Here is a tiny trained network, its code and every weight. The questions are about switching its units off for an input and a class, where a switched-off unit gives its printed mean instead of its output.

import numpy as np


def w(rows, s, z=0):
    codes = np.array(rows[::2]) - 128.0
    scale = np.full(codes.shape[1], s)
    scale[-1] = z or s
    return codes * scale


def f(y):
    return y / 2 * (1 + np.tanh(0.7978845608 * (y + 0.044715 * y**3)))


def log_softmax(a):
    a = a - a.max(-1, keepdims=True)
    return a - np.log(np.exp(a).sum(-1, keepdims=True))


def net(x, mask):
    res = np.array(x, float).reshape(1, 4) / 4 @ E
    y = f(res @ A[0][:, :-1].T + A[0][:, -1])
    res = res + np.where(mask, y, B[0][:, -1]) @ B[0][:, :-1]
    return log_softmax(res[-1] @ U[:, :-1].T + U[:, -1])


A, B = {}, {}
E = w([
[122,119,57,161,184,99,188],'x0',
[77,109,99,188,153,191,68],'x1',
[227,49,87,132,187,222,63],'x2',
[82,192,141,255,213,138,22],'x3',
],0.0099)
A[0] = w([
[71,111,98,178,130,149,163,194],'N0',
[53,225,162,179,99,120,146,204],'N1',
[82,139,103,183,179,123,176,226],'N2',
[127,127,194,2,120,84,177,218],'N3',
[152,106,96,204,159,228,108,162],'N4',
[152,123,39,182,149,115,111,250],'N5',
[177,80,198,99,145,141,106,254],'N6',
[180,127,158,76,117,103,137,207],'N7',
],0.012,0.0037)
B[0] = w([
[157,163,171,190,203,110,118,179],'N0',
[114,186,245,145,147,111,114,251],'N1',
[112,129,149,157,182,42,180,202],'N2',
[80,188,110,104,92,173,177,241],'N3',
[191,119,153,96,210,148,134,244],'N4',
[144,102,59,157,172,112,111,205],'N5',
[153,69,171,62,48,197,162,184],'N6',
[68,140,75,77,79,172,137,184],'N7',
],0.012,0.014)
U = w([
[201,44,118,45,174,231,46,34],'0',
[110,163,115,50,33,163,237,178],'1',
[55,189,254,115,143,93,94,4],'2',
[108,104,74,181,219,53,185,124],'3',
],0.0095,0.0017)

Each question gives the input, the list of numbers given to net, and the class t.
The units are the neurons (one row each of A and B). Each row of codes is followed by its name. A weight is (code - 128) times the scale printed after its matrix; where a second scale follows, it is the last column's (A, B and U).
mask holds one flag per neuron, in row order. A switched-off neuron (its flag False) gives its mean, the last column of its row in B, instead of its output. The means were averaged over made-up inputs and are rounded, as every weight is.
A unit's drop is (log p(t) with every unit on - log p(t) with that unit switched off) / (log p(t) with every unit on - log p(t) with every unit switched off).
The circuit of an input: a set's keep is (log p(t) with only the set's units on - log p(t) with every unit switched off) / (log p(t) with every unit on - log p(t) with every unit switched off). Starting from all 8 units, units are removed one at a time, each time the one whose removal leaves the highest keep (on an exact tie, the one counted first), for as long as the keep stays at least 0.8.
units of the circuit, in order: the units of the circuit, biggest drop first
unit that matters most: the unit with the biggest drop
k most important neurons: the k neurons with the biggest drops, biggest first
drop of u: that unit's drop, to one decimal
input [2,5,0,6], class 3: unit that matters most -> N5
input [-1,4,0,-1], class 0: units of the circuit, in order -> N1, N3
input [2,5,0,-3], class 3: units of the circuit, in order -> N6, N1
input [-5,1,-5,-2], class 1: 3 most important neurons -> N3, N0, N2
input [8,6,8,2], class 3: 2 most important neurons -> N2, N5
input [-5,8,0,-3], class 0: 2 most important neurons -> N1, N3
input [5,-2,-2,-1], class 3: 3 most important neurons -> N6, N1, N2
input [1,-2,1,8], class 3: drop of N5 -> 0.3
input [-3,3,1,2], class 0: drop of N5 -> 0.0
input [-2,7,0,6], class 3: drop of N2 -> 0.2
